Each row is followed by its class.
[ 126 -448 -455  -91   38  171  323  270  196 -107   11 -195  322 -371
 -130  -73   29 -293  259 -899 -185  227  132  482 -139 -184  577  405
 -282 -229   48 -353 -440  227 -550  238   88  -13] => <13>
[  36  -68  -78   32 -328 -149 -115   -1   78  315 -155  139  262 -156
  -96   35 -539  105 -101  -56  167 -106   15 -124 -230 -212  178 -318
   74 -194 -276 -265 -188 -324 -462  -79   99  -73] => <88>
[  74  230 -225  227  -21   11   68  151  -25  189 -165 -292   97   -6
 -302   83  350  240 -119  231   83  177 -212  -97  -54 -358  325  -48
   11   40   77  106   91 -635 -122   73  115 -197] => <21>
[-289   60  -15    0    4 -145 -204   44  -63  357  151 -106  122  -70
 -281 -274 -305  367  192  171  627 -154  131  113  257   24  375  499
 -107  145   84   10  165 -247  159  -11   71   27] => <21>
[ 141  -29 -117 -115  265  284    6  349 -181  118 -167   96   64  -23
 -363  -86  260  -27  158  654  101 -182 -202  256  300 -368 -139   12
 -117  101 -140  -78  256  -50  357  330  270   92] => <79>
[   0  -87   90  -17  119   94  -72   92  172  -98   39    9  174  278
  -77 -101  109 -259 -200  161  197   14  118   63  225  -35   43 -254
  106   25  185  -96   79  362  157  -43 -384 -170] => <91>
[   4 -388 -486  -37  120   68 -126   93  -75  254  108 -123  -86   17
 -118  -99  -42  -56   13 -174   93  -28  155  241  231 -254  253  403
  -52   64  -80 -276  -73   63  203   41   59 -106] => <42>
[  -7 -305 -366 -133   28    4 -162   84  209  -66  432  190   71  190
 -245 -209  -19   62  376 -380  271  127  337  460  714 -304  361  635
 -448   94   69 -186  -60  245   19  166 -337   -7] => <79>
[ -38 -209  -27 -151  202   79  -49   39  -59  -56  -73  181   66    2
 -127 -114  209 -110  134  -28   85   43    2   87  150   66  -72   24
 -170   57   69  -10 -138  -92 -168  215  -39 -134] => <5>
[ 728  289 -242  247  -26  277  129   17  293  481 -317 -246  128 -149
  -58 -167 -218 -466 -680  134  176  134 -235  -48 -303  520  527  155
  309 -241  -49    0 -249 -169    6   59  578 -264] => <91>
[ 114   62 -573  201  -75 -132  -95  134 -234  391   24 -423 -254 -191
 -406  287  343  562   53   54  -61 -367   11  239  -18 -101  586   79
 -304  -55 -256  -45 -294 -190 -134  380  137   -1] => <91>
[  40  134  365 -219   94   43  -10  -28  -31  228 -421 -132   -4   72
  -56 -156 -222   62 -122  414 -182   -6  -49  150  -53  376  229  -46
  385  -96 -110 -154  133 -234 -280   96  209  -39] => <79>
[ -98  311 -163   47  -90   69 -147   30   83  692  123  -75  100   47
 -369 -225 -191  300   35  468  597 -205  -40   41   12 -185  198  342
 -127    0   12  -45 -191 -280  -18  102   78 -160] => <88>
[ 273 -113  -23  120  245  138  173 -310   78  -87 -221   86  262 -151
 -114 -220   47 -419 -344  172  109   58  -62  -13  152  195  244   67
  -36   85  200   21  -29 -535 -355  315   53  -98] => <91>
[-281 -223 -299 -177  -71  137  -15  215  -11  324   38 -234   79 -112
 -231 -417   16   26   37 -199  -15  146  234  415  275 -215  245  168
 -120    2  149   28 -238   16  -79   30  -34 -127] => <42>
[-200  233  225  314  172 -147  200  -84   64 -216  327 -335 -138  111
  211 -261  127 -133  -58 -104  248  376  112    5   99  -37  106  449
 -112  336  149   26  260  279  225   -8  173  -18] => <21>
[  53   20  344 -162  229  234 -301   82  172  108   30  117  -10  221
  -26 -233  -92  411  232  280  103 -167  172  215  202 -190   66  187
 -189  -45 -104    7 -321   41  -17  124   82    3] => <79>
[ -11   83 -259   28 -329  165    6   18   14  651  142 -536 -114  262
 -311  171  -83  234 -473  273  405 -135  -69 -100    7 -161  281  416
 -365  309  -83 -138 -167 -265 -235  108   74 -166] => <42>
[ -67   75 -226    1  184  -75  -90  175   16   52  238   55   86  -68
 -185 -112  118   55  340  -85  205   51  128   64  306 -181   81  396
 -209  175  217    6  -72  136 -309  125 -180   13] => <116>
[-209  -41    0 -261  236  -38 -246   75  121   74   95  334  292   -2
  -86 -207  102  -75  334   24  266  -33   31   70  187 -143 -210   11
   31   74  108   18  224  129   73  133 -232   50] => <88>
[ -94 -395 -478 -199  -68   96 -140   71 -158  295   51  104    9  -18
 -322  268 -238   68   -4  -26 -137 -417  147  262  269 -374   26 -172
 -343  -31 -290 -141  -88   74  -60  381  -39    6] => <91>
[ 290  276  238   25  -93  143  101    0  125  412 -112 -312  151  238
 -274 -160   -3  288 -194  314  226  144 -173  190   11 -119  629  466
  -48   82  -19  -21  -90 -321 -441   23  231 -129] => <42>
[   0   89 -324   -1  -44    1 -141   12 -156  391  -93 -122  172 -133
 -338  131  152  255  103   68  208  -42 -221  -81  -69   25  264  409
  141   77   64   35   99 -764 -391  141  -12 -107] => <79>
[-581  246  -73  -42  -97 -226 -109  284   20  297  316 -247  236   24
 -122   -9 -118  423  182 -311  163  160  242 -192  107 -639  330  -29
 -141  150  -20 -176   93  135 -628  -80 -102  -85] => <21>
[-143   43  -31 -142   26  196   31  195   50  358  -22 -193  273 -119
 -209 -440 -187  201  -58  147  265   40  128  -14   75  -24  395  140
  -76 -152  -32  -34 -194 -146   65  114  354  -88] => <42>
[  85   20 -303   68   98  -29 -171 -243  -59  109  167  415 -123  -55
 -112  214  131   49  361  281  367 -407   22  188  211   92 -110  132
 -244  133  -38 -129   83   35  245  363 -218  147] => <13>
[ 172  267  128   21  176  310 -118  174  209  201  441 -170  -13   13
  -96 -271  170   59  155   54  209   58  114  262   91 -149  266  470
 -255  166  -75  -46 -474  354  -55  188  203   84] => <13>
[-375  180 -521   78  -76 -527   51   58  106  318  359 -172  229 -250
 -269 -429 -123   74   57 -615  253  359  344  -43  319 -248  105  261
 -194   15  314  -13 -120  -90 -566  -71 -552  -88] => <13>
[ -55    5  157 -120   22   67  -40   -5  -75   78  140  120  -37   -8
 -134 -151  173  303  250  120   92 -133   40  246  332  -13  277  367
 -181  207   19  126  -71 -219 -329  134   12   85] => <13>
[-257 -496 -863  -71 -292   79 -212  243   29  616   94  -11  197  -35
 -364  133 -274  375   70 -519  306 -391  276  -67  308 -216  521   17
 -290 -252 -181 -224  -76   99 -146  207 -210 -156] => <42>
[ 106  -44 -715   56 -211   20   85  -38  316  393  153 -189  311 -232
  -72 -163  -59 -130 -129 -775  207  180  133 -202  -40 -112  342  306
  -38 -101  209 -154 -317 -244 -472   19 -180 -232] => <13>
[-156  282 -489  471  -63 -363   13  -55   17  443  422 -425  126  -26
 -366  -51   60  245  -55 -183  614  126  120  -36  -27  -48  354  652
  -55  201  364   15  -73   50 -519   26 -161 -140] => <13>
[ 312  403  216  133  262 -148  -74 -107   31   71 -242  175   95   45
 -425  -39  303 -238  -78  498  290   78 -232  125  -31  231  -22  -98
   93   -8  147  107   72 -227 -251   96  157 -200] => <13>
[ 161 -188 -157  -37 -228  160  107  171 -114  163 -106 -278  -17  120
 -401   97  -87  -32   17  233  171   27  -68  401   43 -218  257   67
 -175   71 -133 -424 -223 -100  -41  123  129 -203] => <21>
[ -72  388 -445 -169  172 -141   85 -119  130  490  101  -37   59 -184
  -72   -9   43 -431 -241  -42  249  -88 -318  197 -466  473   33  454
  238  -38  -11 -254  -91  113 -465  335 -126  -84] => <21>
[ 459  527  -63  -29  309 -122   62   -2  -25  297   71 -189    5 -189
 -257   80  272 -316 -245   39    0  169 -370  319 -329  238  178  422
  294  159  101  108 -256 -164 -441   23  -41   14] => <91>
[ 265 -360 -288 -225 -183  402   54  212  -74  168    9  -11  124   68
 -400    7    9  260   64 -127  -26 -138 -264  123  326 -534  318  440
 -567   83 -301  142   92 -457  128  301  349  151] => <5>
[ -74  208  157 -114   49  -88 -129  -44  -44  162  208  123  -28   27
  -89 -113  -41 -228 -148  209  256   39   78  100  192  351  -56  217
   24  375  261  121 -113  215 -284 -158 -207  -27] => <88>
[-285  396  422  111   97  -96 -130   38 -106   67 -112 -110 -169   89
   89  -27   80  195   65  528  -18 -163  -80    2 -316   40 -126  -65
  167  -68  -95   82   87   23   61    9  167  -70] => <5>
[ 117  317  365  -39  170  -22  -48  -76  120  153  -20  -18   87  129
 -187 -361   16  -77   30  448  354  284   66  274  211   37  160  367
   15  394  172 -231  134  -62 -281   36   53   -1] => <42>
[ -11  161  101   91   80 -381 -147  -37  218  305    5 -152 -119 -293
  265 -317  -66  364  290 -384  221  163  371  129 -152  269  482  152
  238  106  -30 -287    9   21   48 -113  306   42] => <91>
[   6  -29  371  217  253  -45 -105  381 -116 -472 -129 -257  -91  207
   99  -58  -48   59 -252  157  -92  209  255  148 -111  -65  402 -259
   69  -77 -237 -231  -76  681   52 -101  727 -140] => <5>
[ 411   74 -353  303  -21  171   28 -105  -77  296  -37 -192  -10  154
 -588  450  106 -150 -434  299  301 -154 -353   70 -198    1  148  412
 -282   83   76  230 -193 -329 -185  221  178 -209] => <42>
[  79   80 -273   55  127  -38  136  -90    7  134   53  -83  231 -238
 -223 -290  252  -17  125  157  272   15  -69  -50  445   25  383  643
 -106  244  370  171  149 -517 -416  220  -57   75] => <79>
[-168    6  179 -228   23  -84 -133   63  280  -35   96  289  461 -133
   36 -560  -91 -350  179 -129  468  350  262  150  212  119   93  218
  152  179  339 -363   -4  175 -514 -202  -61 -100] => <5>
[-208   15 -235   75 -352 -193   14 -153 -160 -231  -86  123    5 -247
  251  469  -34 -156   47 -309   45 -189 -160 -198 -428  468 -149 -217
   97 -238  -50   -8   73  -33 -208   10 -105  -29] => <116>
[-202  447  283 -130  -19  -82  -62   34   58   95  453 -197 -111  -95
   74    3   84 -260  -62   28   85   12 -121  320 -442  107  -43  353
  -28  252 -105 -182 -278  495 -242 -118   -2  153] => <21>
[ 215  534  -38   32   55   12   63  500   92  568   66 -536  138  -11
 -666   87  205  349   22   95  434  271  -42  214 -135 -183  597  403
 -151  146   20 -193 -355 -210 -540  138  295 -256] => <116>
[ -62   44  -60 -116    8  -31  -79  206  107 -196  213 -101  160  -15
  -12 -206  195   30  255 -352  -80   96  124  205  -55 -232  130  214
  -76  -79   94  -52 -318  374 -293  -21  -47 -104] => <91>
[-127 -105 -414  125  -34 -132   39   14  -16  358 -292   14  218 -415
 -213 -164 -212  -41  -73   41  152 -147  -45  -23 -231  118  269 -137
  247 -301  -52 -295   48 -351 -398  155  273  -37] => <116>
[ -19  -21   -5   63  469  103  171  497   12 -383   86 -281 -192  -84
   -5 -175  221 -136   87 -562 -378  488  181  425   10 -112  327  225
  -52   91  148   82 -196  620 -237   15  253   92] => <79>
[-251  -19 -437  180  -90 -397  -43  149    2  -46   65  -21  130 -337
  -46 -110  -80  236  235 -599  246  291  339 -108   47  -80  305 -196
   20 -130  158  -91  -26 -154  -49 -126  -71  -55] => <5>
[-111 -194 -653   31 -198   28  141   30  124  438   30   30  213 -290
 -280 -507 -245  200   71 -163  552  116  207    3  197   77  294  405
 -136   56  203 -302  -31 -492   18  197   80  -72] => <116>
[-433  266 -330  -86 -182 -142  -90  199   44  336  272 -149  194   47
 -132   -8   32   89   93 -203  305   83  148 -350  182 -260  207  266
  -17  179  244 -147  175  -75 -454 -169 -410 -248] => <13>
[ 105  -86 -634 -199  133  159  271  107   13  391  281   55  235 -239
 -342 -363  176 -395 -126 -145  337    8 -323  336  -67  -19 -140  540
 -226  157  129 -104 -124  246   41  264 -113  157] => <91>
[ -58  221 -230 -134   92 -170  -58  -37    5   85  146   97   99  -47
  -73  -15  373  -66  215  -74   28   26 -110  -51  281  -35 -379  164
  -44   24  283  315   10  -96 -318  116 -499  -41] => <116>
[-187  369   91 -190 -113 -249 -184 -318 -129  285  257  369   39   57
 -370  113  102 -175   66  586  603 -271 -279    1  -19  111 -428  178
 -165  381  130  -56   62 -239 -335   18 -303  -35] => <116>
[ -21  143 -380 -263 -238  163  181  384 -149  798   48 -155   17 -114
 -554   -4    2  235   72  -46  267  114 -404  343 -215 -264  147  396
 -100  101 -163 -104 -126 -441 -189   76  156  -22] => <5>
[ 129  107 -180  415 -343 -173  152   65 -191  462  -47 -478 -189  -19
 -325  308 -183  368 -387  -95   23 -161   -6 -119   91 -268  667  -53
 -141  214 -225   21  139 -222 -420  -63  210    4] => <79>
[  50  292 -277  -51  -47 -145   38  148  -76  639   31 -219  -21 -228
 -208  -24  -26  194   24  -92  213 -221  -52  -69  -57   -6  450  209
   76  -18 -104  -29  -37  -65 -106  -59  328  -87] => <13>
[ -74 -232  198  193   23  145 -332  109  207   87   10   35  237  -39
  -12 -249 -440  180  -83 -139  359 -206  334 -136  -54 -176  543  -86
   78 -103  -92 -240 -234  197 -397 -175  601 -100] => <116>
[  38  421  147  -31   -5   22 -136 -122   16  102 -104   50  -96 -174
  187  210   87  207  194   59   66 -157  -82   23 -527  285 -188  -12
  286  -38  -93  -38  -42 -281  201   74   94   25] => <88>
[-244  212 -531 -123  166  158 -218  179  -82  723  116 -220   48 -210
 -340   25  -71   13  -76  223  400  -37  -87    5 -148 -123  -29  299
   78  190   74 -358 -134 -376 -261  106  -49  -46] => <21>
[-153   54   73 -114   -2 -102 -333  -97  269  502  285  -85  -54  167
 -138 -246 -440  349  399 -335  182  -18  321  303    9 -363  190  387
  -77 -100  -56 -105 -481   33 -209  -45 -227 -128] => <42>
[-185   99 -163 -108 -212  -29  -30   -3 -110  319 -162  240 -171 -106
  154  329   23  153  243    5 -124 -245 -309  -57 -309 -282 -542 -517
  169 -177 -370  -75  332 -308  472   14 -170   65] => <21>
[-155  214  440  -53    3  -53   27  132    0  -40  125  -67 -133    9
   48 -198   91  316  195   43 -153   82  128  141  -60 -153  120  116
   20   83 -101    6 -144  142 -297 -106  329   60] => <42>
[ 168  -91  139  -85  162   19  -60  -16  218  -45   22  -75  222  -54
  -60 -417  154   68  170 -212  -31   64  216   65  319  136  401  176
  -98 -102  111   96 -287  121 -321  146   85  -41] => <79>
[ -91 -168 -297   76  -51  -88 -251  152    9  199   69 -111 -199   38
    8  296  171  443  356  -51  -30 -281  135  158  -51 -328  399 -116
   82  -87 -315 -166  135   30  584  126 -122   58] => <42>
[   6  473  264  -68 -383 -132 -245 -123  183  163  -81  -63  -23  -72
  224  250   74  -38   80  222  128 -209 -147 -199 -575  186 -179  -77
  127  -38 -216 -220   14 -143  -27  -90  251 -134] => <116>
[ -48 -227 -822  -86  123  231  -85  160  117  466 -244   82  192  -94
  -29   59   94  -78  103 -263  176  -50  -46   -1   73 -258  204   27
  148 -153  -50 -333  333 -194   94  323   12 -208] => <79>
[   6  -48   84  -63  136   20 -294  -23   16  338 -109  112  -28  139
    8 -203 -149  140  -95  334   98 -298   34  -83   99  -99 -158 -187
   67  -43 -188  -72   38  -16  235    6 -126  -18] => <13>
[ -60   30 -170   -7  100  194   66  363  116  223   49 -334   70  -99
  -83 -230   29 -198 -134 -196   28  318  179  288  131 -247  127  103
 -109   61   81 -173  -22  352   -8  -15  262  -67] => <91>
[  40  799  432  128  260 -118   -6  484   74  409 -128 -268  134 -207
   14  -87  -95   67 -115  245  338  551 -248   66 -582  -17  159  139
  477  157  -45 -176  221  -66 -272 -317  451  102] => <116>
[  65 -225  -94 -153  -14  341  -69  127   -8  423   56 -295   62  281
 -528  -93   41  250 -166  195   99  -54  100  218  656 -499  341  214
 -352  261  -27  -54  -10 -326 -181  198  -89  -63] => <79>
